Below are the code and all the weights of a small trained network. Each question names an input and a target symbol and asks about switching units off, where a switched-off unit gives its printed mean instead of its output.

import numpy as np


def w(rows, s, z=0):
    codes = np.array(rows[::2]) - 128.0
    scale = np.full(codes.shape[1], s)
    scale[-1] = z or s
    return codes * scale


def norm(h):
    return h / np.sqrt((h * h).mean(-1, keepdims=True) + 1e-5)


def f(y):
    return y / 2 * (1 + np.tanh(0.7978845608 * (y + 0.044715 * y**3)))


def softmax(a):
    e = np.exp(a - a.max(-1, keepdims=True))
    return e / e.sum(-1, keepdims=True)


def log_softmax(a):
    a = a - a.max(-1, keepdims=True)
    return a - np.log(np.exp(a).sum(-1, keepdims=True))


def net(x, mask):
    ids = ['ΓΛΞΨΩαβδζθμστ'.index(c) for c in x.split()]
    T = len(ids)
    res = E[ids] + P[:T]
    u = 0
    for l in range(2):
        q, k, v = (norm(res) @ M[l].T for M in (Q, K, V))
        z = softmax(np.where(np.tri(T) > 0, q @ k.T / 3**0.5, -1e9)) @ v
        res = res + np.where(mask[u], z, O[l][:, -1]) @ O[l][:, :-1]
        u += 1
        y = f(norm(res) @ A[l][:, :-1].T + A[l][:, -1])
        res = res + np.where(mask[u : u + 4], y, B[l][:, -1]) @ B[l][:, :-1]
        u += 4
    return log_softmax(norm(res)[-1] @ U[:, :-1].T + U[:, -1])


Q, K, V, O, A, B = {}, {}, {}, {}, {}, {}
E = w([
[71,149,58,203,106],'Γ',
[104,161,183,129,82],'Λ',
[105,128,127,54,108],'Ξ',
[111,164,190,134,91],'Ψ',
[136,116,165,168,111],'Ω',
[123,174,187,137,109],'α',
[100,162,181,133,88],'β',
[101,168,184,114,86],'δ',
[161,14,49,101,109],'ζ',
[125,155,178,139,102],'θ',
[116,157,23,178,124],'μ',
[148,91,80,255,151],'σ',
[140,159,182,132,120],'τ',
],0.0044)
P = w([
[4,117,128,183,225],'0',
[94,150,145,148,108],'1',
[125,161,140,132,91],'2',
[145,170,137,124,82],'3',
[154,173,128,119,80],'4',
[165,175,131,114,79],'5',
],0.0023)
Q[0] = w([
[109,112,188,140,164],'L0H0',
[120,185,102,178,101],'L0H0',
[88,172,108,99,255],'L0H0',
],0.0061)
K[0] = w([
[186,184,169,159,99],'L0H0',
[187,57,122,130,148],'L0H0',
[140,118,255,35,81],'L0H0',
],0.0054)
V[0] = w([
[132,184,76,240,141],'L0H0',
[174,102,4,104,114],'L0H0',
[34,191,91,148,114],'L0H0',
],0.0036)
O[0] = w([
[126,158,183,60,192,169],'L0H0',
[199,160,158,48,78,1],'L0H0',
[107,203,1,96,198,252],'L0H0',
],0.0047,0.0026)
A[0] = w([
[235,118,141,56,205,235],'L0N0',
[82,146,202,2,161,178],'L0N1',
[150,205,124,202,29,146],'L0N2',
[145,149,53,38,32,1],'L0N3',
],0.0044,0.0028)
B[0] = w([
[98,222,59,174,77,146],'L0N0',
[118,76,2,205,208,223],'L0N1',
[76,136,91,20,211,252],'L0N2',
[165,166,254,184,60,135],'L0N3',
],0.0033,0.0018)
Q[1] = w([
[171,47,253,118,137],'L1H0',
[162,70,233,144,184],'L1H0',
[99,186,31,121,114],'L1H0',
],0.0068)
K[1] = w([
[18,250,240,163,181],'L1H0',
[74,169,158,178,193],'L1H0',
[239,3,32,73,54],'L1H0',
],0.006)
V[1] = w([
[253,112,121,142,218],'L1H0',
[189,74,79,91,108],'L1H0',
[204,145,113,5,58],'L1H0',
],0.003)
O[1] = w([
[83,123,111,125,57,44],'L1H0',
[90,18,203,199,99,84],'L1H0',
[111,90,154,253,125,6],'L1H0',
],0.0036,0.0026)
A[1] = w([
[184,117,185,186,37,85],'L1N0',
[159,48,253,169,109,115],'L1N1',
[89,111,198,91,30,3],'L1N2',
[217,167,69,151,82,152],'L1N3',
],0.0047,0.0046)
B[1] = w([
[105,206,101,140,192,71],'L1N0',
[165,135,108,76,164,84],'L1N1',
[2,77,103,117,156,1],'L1N2',
[98,125,192,90,131,217],'L1N3',
],0.0077,0.0009)
U = w([
[112,101,221,143,162,3],'Γ',
[218,2,57,107,77,207],'Λ',
[61,66,151,120,117,6],'Ξ',
[70,77,151,120,110,21],'Ψ',
[88,75,173,112,117,12],'Ω',
[244,197,151,16,74,188],'α',
[184,78,213,126,193,26],'β',
[76,178,15,103,225,212],'δ',
[228,125,139,249,163,118],'ζ',
[69,123,105,239,33,113],'θ',
[63,85,157,133,112,19],'μ',
[115,77,189,90,136,40],'σ',
[141,191,221,171,41,211],'τ',
],0.0077,0.0028)

Each question gives the input, a string of symbols that net reads in full, and the target symbol t.
The units are the heads (3 rows each of Q, K, V and O) and the neurons (one row each of A and B). Each row of codes is followed by its name. A weight is (code - 128) times the scale printed after its matrix; where a second scale follows, it is the last column's (O, A, B and U).
mask holds one flag per unit, layer by layer, with each layer's heads first. A switched-off unit (its flag False) gives its mean, the last column of its rows in O or B, instead of its output. The means were averaged over made-up inputs and are rounded, as every weight is.
A unit's drop is (log p(t) with every unit on - log p(t) with that unit switched off) / (log p(t) with every unit on - log p(t) with every unit switched off).
The circuit of an input: a set's keep is (log p(t) with only the set's units on - log p(t) with every unit switched off) / (log p(t) with every unit on - log p(t) with every unit switched off). Starting from all 10 units, units are removed one at a time, each time the one whose removal leaves the highest keep (on an exact tie, the one counted first), for as long as the keep stays at least 0.8.
units of the circuit, in order: the units of the circuit, biggest drop first
most important unit: the unit with the biggest drop
top k neurons: the k neurons with the biggest drops, biggest first
drop when u is switched off: that unit's drop, to one decimal
input ζ β τ Ω σ α, target ζ: most important unit : L0H0
input Ψ Ξ Ξ μ δ μ, target α: top 4 neurons : (L0N1, L1N3, L0N3, L1N0)
input ζ Ξ Ω α Ω Γ, target θ: units of the circuit, in order : (L1H0, L0H0)
input Ξ ζ μ Ξ, target τ: units of the circuit, in order : (L0H0, L0N3, L1H0)
input ζ Ξ Ω, target α: top 3 neurons : (L1N1, L0N1, L0N2)
input δ α ζ Ω τ, target β: top 2 neurons : (L0N2, L0N1)
input δ ζ σ α Ω, target ζ: top 3 neurons : (L0N1, L0N0, L0N3)
input ζ α θ μ ζ, target α: top 4 neurons : (L1N1, L0N3, L1N3, L1N0)
input Λ τ Ψ ζ Ω ζ, target α: top 3 neurons : (L0N3, L0N1, L0N2)
input Ψ μ μ ζ α, target τ: top 3 neurons : (L0N0, L1N3, L1N0)
input β ζ α θ σ β, target ζ: units of the circuit, in order : (L0N1, L0H0, L1H0, L1N1)
input Ψ Ξ ζ Γ β, target θ: top 3 neurons : (L0N2, L0N1, L1N3)
input σ θ τ ζ, target ζ: top 2 neurons : (L0N0, L1N0)
input Ψ σ σ, target α: units of the circuit, in order : (L0H0, L1H0, L0N1)
input Ξ ζ μ τ, target τ: units of the circuit, in order : (L1H0)
input θ τ α Ξ Ξ Ξ, target τ: top 2 neurons : (L0N3, L1N1)
input θ β Ξ ζ Ξ Ω, target α: top 2 neurons : (L0N1, L0N0)
input α μ δ α ζ, target τ: top 3 neurons : (L0N0, L0N3, L1N3)
input ζ σ τ, target ζ: drop when L1H0 is switched off : 1.1
input θ Ξ Ω ζ μ, target τ: drop when L0N1 is switched off : 0.3
input Ξ θ θ Γ ζ ζ, target τ: drop when L1N0 is switched off : 0.2
input θ α Ω ζ Γ, target θ: most important unit : L1H0
